Below are the code and all the weights of a small trained network. Each question names an input and a class and asks about switching units off, where a switched-off unit gives its printed mean instead of its output.

import numpy as np


def w(rows, s, z=0):
    codes = np.array(rows[::2]) - 128.0
    scale = np.full(codes.shape[1], s)
    scale[-1] = z or s
    return codes * scale


def norm(h):
    return h / np.sqrt((h * h).mean(-1, keepdims=True) + 1e-5)


def f(y):
    return y / 2 * (1 + np.tanh(0.7978845608 * (y + 0.044715 * y**3)))


def log_softmax(a):
    a = a - a.max(-1, keepdims=True)
    return a - np.log(np.exp(a).sum(-1, keepdims=True))


def net(x, mask):
    res = np.array(x, float).reshape(1, 8) / 4 @ E
    u = 0
    for l in range(2):
        y = f(norm(res) @ A[l][:, :-1].T + A[l][:, -1])
        res = res + np.where(mask[u : u + 12], y, B[l][:, -1]) @ B[l][:, :-1]
        u += 12
    return log_softmax(norm(res)[-1] @ U[:, :-1].T + U[:, -1])


A, B = {}, {}
E = w([
[144,206,136,187,119,176,145,114,168,170,176],'x0',
[55,28,182,203,136,89,63,107,24,214,147],'x1',
[151,183,53,198,143,191,114,82,104,124,66],'x2',
[167,40,123,100,8,118,202,179,202,125,86],'x3',
[117,76,138,99,139,249,62,141,129,80,141],'x4',
[48,91,208,219,207,168,93,112,107,211,240],'x5',
[27,109,177,138,104,185,124,80,52,46,100],'x6',
[140,103,107,162,173,124,11,233,126,157,109],'x7',
],0.0021)
A[0] = w([
[137,194,97,186,109,197,141,101,126,120,99,14],'0.n0',
[155,180,136,169,76,69,252,105,185,169,134,73],'0.n1',
[100,94,129,160,166,134,81,111,71,138,118,109],'0.n2',
[124,132,139,112,132,128,133,126,122,119,139,79],'0.n3',
[145,145,111,34,93,136,228,109,171,38,88,74],'0.n4',
[94,109,171,89,50,171,141,150,139,71,108,45],'0.n5',
[61,59,153,142,66,96,146,113,71,112,81,156],'0.n6',
[132,146,143,81,105,98,180,127,157,102,131,6],'0.n7',
[149,174,152,101,168,170,127,123,201,123,230,56],'0.n8',
[161,69,116,121,105,183,85,203,220,114,114,74],'0.n9',
[190,187,58,127,144,136,135,113,171,124,108,15],'0.n10',
[95,146,209,105,155,165,144,108,167,108,254,98],'0.n11',
],0.0043,0.0015)
B[0] = w([
[41,161,161,154,181,179,126,132,66,80,124,150],'0.n0',
[180,171,130,78,56,104,219,254,233,196,203,207],'0.n1',
[141,146,127,96,100,104,179,171,189,106,118,188],'0.n2',
[130,114,109,162,118,119,114,118,93,154,103,118],'0.n3',
[253,158,56,91,26,125,123,132,175,168,160,254],'0.n4',
[131,119,159,39,127,98,40,124,79,120,157,171],'0.n5',
[84,151,191,91,160,140,176,112,110,128,216,205],'0.n6',
[182,128,74,193,122,111,79,128,130,177,91,138],'0.n7',
[78,79,193,118,131,99,183,157,105,173,157,156],'0.n8',
[124,92,137,183,115,132,248,181,188,161,92,189],'0.n9',
[69,93,189,142,136,125,126,162,108,130,148,164],'0.n10',
[87,90,179,121,129,79,155,241,116,160,115,193],'0.n11',
],0.0034,0.003)
A[1] = w([
[136,27,124,82,60,127,88,169,115,66,49,180],'1.n0',
[140,137,137,192,154,104,67,101,112,221,242,109],'1.n1',
[187,140,68,95,189,18,41,130,97,139,105,2],'1.n2',
[59,79,210,113,144,122,124,113,105,134,187,99],'1.n3',
[127,122,133,115,123,122,129,130,126,119,129,82],'1.n4',
[128,129,128,135,125,128,127,127,127,133,131,131],'1.n5',
[122,125,134,136,124,129,131,124,128,129,128,127],'1.n6',
[124,192,111,175,154,210,148,136,160,137,139,103],'1.n7',
[102,181,116,162,140,43,237,9,77,162,142,62],'1.n8',
[88,189,102,185,142,201,125,76,100,85,80,71],'1.n9',
[15,3,233,118,120,78,131,97,71,135,137,76],'1.n10',
[132,117,138,119,119,113,139,120,127,137,135,67],'1.n11',
],0.0038,0.00096)
B[1] = w([
[108,185,179,128,142,113,181,124,132,198,226,189],'1.n0',
[129,157,152,33,87,128,175,145,149,93,141,192],'1.n1',
[126,169,153,101,165,57,61,115,116,142,161,151],'1.n2',
[98,181,153,142,147,130,155,160,132,137,134,211],'1.n3',
[136,141,122,138,130,135,122,124,123,139,132,124],'1.n4',
[127,126,129,119,130,130,129,131,131,124,125,129],'1.n5',
[126,129,124,118,136,129,131,139,128,124,120,128],'1.n6',
[79,68,150,111,125,78,137,127,87,107,113,149],'1.n7',
[130,108,153,127,113,161,162,252,183,166,155,167],'1.n8',
[88,135,117,165,117,111,135,170,108,89,85,146],'1.n9',
[64,196,194,161,173,173,188,180,123,158,186,255],'1.n10',
[138,136,118,135,134,151,118,133,130,131,128,126],'1.n11',
],0.0047,0.0033)
U = w([
[141,57,113,154,154,125,111,1,138,129,120,1],'0',
[42,150,207,148,177,147,163,174,109,153,178,189],'1',
[161,155,109,102,179,57,24,94,100,139,129,96],'2',
[140,9,111,188,152,171,117,112,150,155,92,37],'3',
[95,145,71,180,151,161,77,104,68,46,41,131],'4',
[220,133,93,102,58,105,176,175,208,164,137,171],'5',
[153,123,114,72,85,171,133,6,81,84,145,95],'6',
],0.0089,0.0055)

Each question gives the input, the list of numbers given to net, and the class t.
The units are the neurons (one row each of A and B). Each row of codes is followed by its name. A weight is (code - 128) times the scale printed after its matrix; where a second scale follows, it is the last column's (A, B and U).
mask holds one flag per neuron, layer by layer. A switched-off neuron (its flag False) gives its mean, the last column of its row in B, instead of its output. The means were averaged over made-up inputs and are rounded, as every weight is.
A unit's drop is (log p(t) with every unit on - log p(t) with that unit switched off) / (log p(t) with every unit on - log p(t) with every unit switched off).
The circuit of an input: a set's keep is (log p(t) with only the set's units on - log p(t) with every unit switched off) / (log p(t) with every unit on - log p(t) with every unit switched off). Starting from the 12 units with the biggest drops (on a tie, the unit counted first), units are removed one at a time, each time the one whose removal leaves the highest keep (on an exact tie, the one counted first), for as long as the keep stays at least 0.8.
units of the circuit, in order: the units of the circuit, biggest drop first
unit that matters most: the unit with the biggest drop
k most important neurons: the k neurons with the biggest drops, biggest first
top k neurons in layer l: the k neurons of layer l with the biggest drops, biggest first
drop of u: that unit's drop, to one decimal
input [-8,-5,7,0,4,-4,7,6], class 6: unit that matters most	1.n0
input [1,4,5,0,-4,-2,1,7], class 2: units of the circuit, in order	1.n2; 1.n10
input [4,6,5,-3,0,5,-5,5], class 2: units of the circuit, in order	1.n10; 0.n6; 0.n9
input [-1,-3,-5,2,-8,5,0,1], class 5: units of the circuit, in order	0.n1; 1.n10
input [-5,-5,-3,-2,-5,-2,-4,7], class 2: units of the circuit, in order	1.n2; 0.n1; 1.n8
input [-4,-4,8,-2,5,-1,-3,-4], class 4: units of the circuit, in order	0.n0; 1.n9; 0.n1
input [-3,-8,4,1,-6,1,8,2], class 6: units of the circuit, in order	0.n9; 0.n11; 1.n10
input [-3,1,5,5,-3,-4,7,0], class 6: 2 most important neurons	0.n4; 0.n5
input [-7,-5,0,5,4,5,-7,8], class 3: units of the circuit, in order	0.n4; 0.n1; 1.n1; 1.n10
input [0,2,8,-2,-1,2,-4,0], class 4: 2 most important neurons	1.n10; 0.n6
input [8,-4,0,-2,5,-2,-6,3], class 1: top 2 neurons in layer 0	0.n10; 0.n4
input [7,-2,4,3,4,3,-8,6], class 3: 2 most important neurons	0.n4; 1.n10
input [8,6,8,-3,7,1,-1,-8], class 4: top 3 neurons in layer 1	1.n9; 1.n0; 1.n10
input [1,4,2,4,2,-8,5,-3], class 6: unit that matters most	0.n5
input [6,7,4,-4,0,1,2,6], class 4: top 2 neurons in layer 0	0.n1; 0.n8
input [8,4,5,4,7,-5,7,-2], class 4: 2 most important neurons	1.n9; 0.n0
input [5,5,2,-1,1,2,-4,7], class 2: top 2 neurons in layer 0	0.n1; 0.n6
input [-6,-6,-3,-7,2,-3,3,-1], class 2: 2 most important neurons	1.n2; 0.n1
input [-4,0,8,3,0,7,-4,0], class 4: top 3 neurons in layer 0	0.n1; 0.n4; 0.n6
input [8,2,8,-5,4,-8,8,-6], class 4: unit that matters most	1.n9
input [-8,-4,-5,-4,8,-5,5,1], class 6: top 3 neurons in layer 1	1.n8; 1.n10; 1.n3
input [7,3,6,1,-1,-8,-3,6], class 4: drop of 0.n4	0.2
input [8,6,5,-7,3,-1,0,4], class 4: drop of 1.n10	0.2
